[[133 138 144 144 115 123 125 118]
 [123 123 155 154 128 106 135 130]
 [122 124 117 130 137 138 126 121]
 [135 133 139 137 119 122 122 120]
 [115 118 115 128 146 140 130 118]
 [145 144 136 134 107 125 112 110]
 [131 122 117 125 135 122 119 126]
 [106 137 104 123 116 115 148 148]
 [122 123 129 130 135 128 132 125]]
|
[[125 132 128 135 130 129 123 122]
 [148 148 115 116 123 104 137 106]
 [126 119 122 135 125 117 122 131]
 [110 112 125 107 134 136 144 145]
 [118 130 140 146 128 115 118 115]
 [120 122 122 119 137 139 133 135]
 [121 126 138 137 130 117 124 122]
 [130 135 106 128 154 155 123 123]
 [118 125 123 115 144 144 138 133]]

[[140 144 130 133 116 136]
 [129 158 122 136 138 108]
 [129 137 123  99 143 103]
 [137 112 136 114 142 138]
 [123 103 122 126 153 136]
 [156 138 135 123 137 147]
 [150 138 142 119 120 142]
 [128 124 145 109 110 124]
 [146 154 129 139 132 129]
 [121 145 122 140 126 111]
 [130 135 117 140 148 123]]
|
[[123 148 140 117 135 130]
 [111 126 140 122 145 121]
 [129 132 139 129 154 146]
 [124 110 109 145 124 128]
 [142 120 119 142 138 150]
 [147 137 123 135 138 156]
 [136 153 126 122 103 123]
 [138 142 114 136 112 137]
 [103 143  99 123 137 129]
 [108 138 136 122 158 129]
 [136 116 133 130 144 140]]

[[128 128 129 125 126 132 142 130 123 129 128]
 [126 130 129 130 130 131 122 126 129 130 124]
 [127 128 129 129 127 126 144 129 121 121 124]
 [127 127 129 131 130 125 138 128 129 130 129]
 [127 127 130 128 130 127 104 129 122 123 125]
 [123 129 128 130 130 128 115 129 120 133 125]
 [126 129 130 127 131 130 130 126 135 124 133]]
|
[[133 124 135 126 130 130 131 127 130 129 126]
 [125 133 120 129 115 128 130 130 128 129 123]
 [125 123 122 129 104 127 130 128 130 127 127]
 [129 130 129 128 138 125 130 131 129 127 127]
 [124 121 121 129 144 126 127 129 129 128 127]
 [124 130 129 126 122 131 130 130 129 130 126]
 [128 129 123 130 142 132 126 125 129 128 128]]

[[138 141 149]
 [137 140 150]]
|
[[150 140 137]
 [149 141 138]]

[[134 152 116 119 119 119]
 [121 133 132 131 142 129]
 [127 141 120 141 140 137]
 [133 125 125 125 119 127]]
|
[[127 119 125 125 125 133]
 [137 140 141 120 141 127]
 [129 142 131 132 133 121]
 [119 119 119 116 152 134]]

[[129 123 136 128 134 126 127 128 134]
 [130 130 129 128 120 127 124 135 119]
 [133 126 131 129 117 127 118 139 114]
 [124 124 115 129 123 129 129 126 132]
 [128 132 122 127 124 126 130 127 125]
 [132 120 139 127 134 131 115 132 124]
 [136 113 138 123 128 133 106 138 119]]
|
[[119 138 106 133 128 123 138 113 136]
 [124 132 115 131 134 127 139 120 132]
 [125 127 130 126 124 127 122 132 128]
 [132 126 129 129 123 129 115 124 124]
 [114 139 118 127 117 129 131 126 133]
 [119 135 124 127 120 128 129 130 130]
 [134 128 127 126 134 128 136 123 129]]

[[145 130 124 123 111 150 121 127 135 141]
 [128 141 130 137 113 119 115 120 148 142]
 [137 136 136 123 154 132 126 143 141 126]
 [116 142 120 128 132 134 143 106 116 123]
 [138 116 130 123 119 153 116 121 137 138]
 [131 119 123 124 125 118 145 149 114 142]
 [109 138 132 116 138 119 141 130 140 144]
 [148 133 141 125 146 108 126 127 126 129]]
|
[[129 126 127 126 108 146 125 141 133 148]
 [144 140 130 141 119 138 116 132 138 109]
 [142 114 149 145 118 125 124 123 119 131]
 [138 137 121 116 153 119 123 130 116 138]
 [123 116 106 143 134 132 128 120 142 116]
 [126 141 143 126 132 154 123 136 136 137]
 [142 148 120 115 119 113 137 130 141 128]
 [141 135 127 121 150 111 123 124 130 145]]

[[149 132 109 133 131 138 142]
 [126 105 115 144 144 124 131]
 [151 109 125 115 114 106 133]
 [130 114 120 102 108 123 121]
 [125 109 119 138 138 125 130]
 [116 125 136 129 119 110 128]
 [130 139 127 122 126 140 116]]
|
[[116 140 126 122 127 139 130]
 [128 110 119 129 136 125 116]
 [130 125 138 138 119 109 125]
 [121 123 108 102 120 114 130]
 [133 106 114 115 125 109 151]
 [131 124 144 144 115 105 126]
 [142 138 131 133 109 132 149]]

[[143 114 128]
 [143 114 100]
 [142 114 100]
 [142 115 128]
 [144 114 100]
 [142 115 100]
 [142 114 100]
 [142 128 101]
 [143 128 100]
 [143 128 100]]
|
[[100 128 143]
 [100 128 143]
 [101 128 142]
 [100 114 142]
 [100 115 142]
 [100 114 144]
 [128 115 142]
 [100 114 142]
 [100 114 143]
 [128 114 143]]
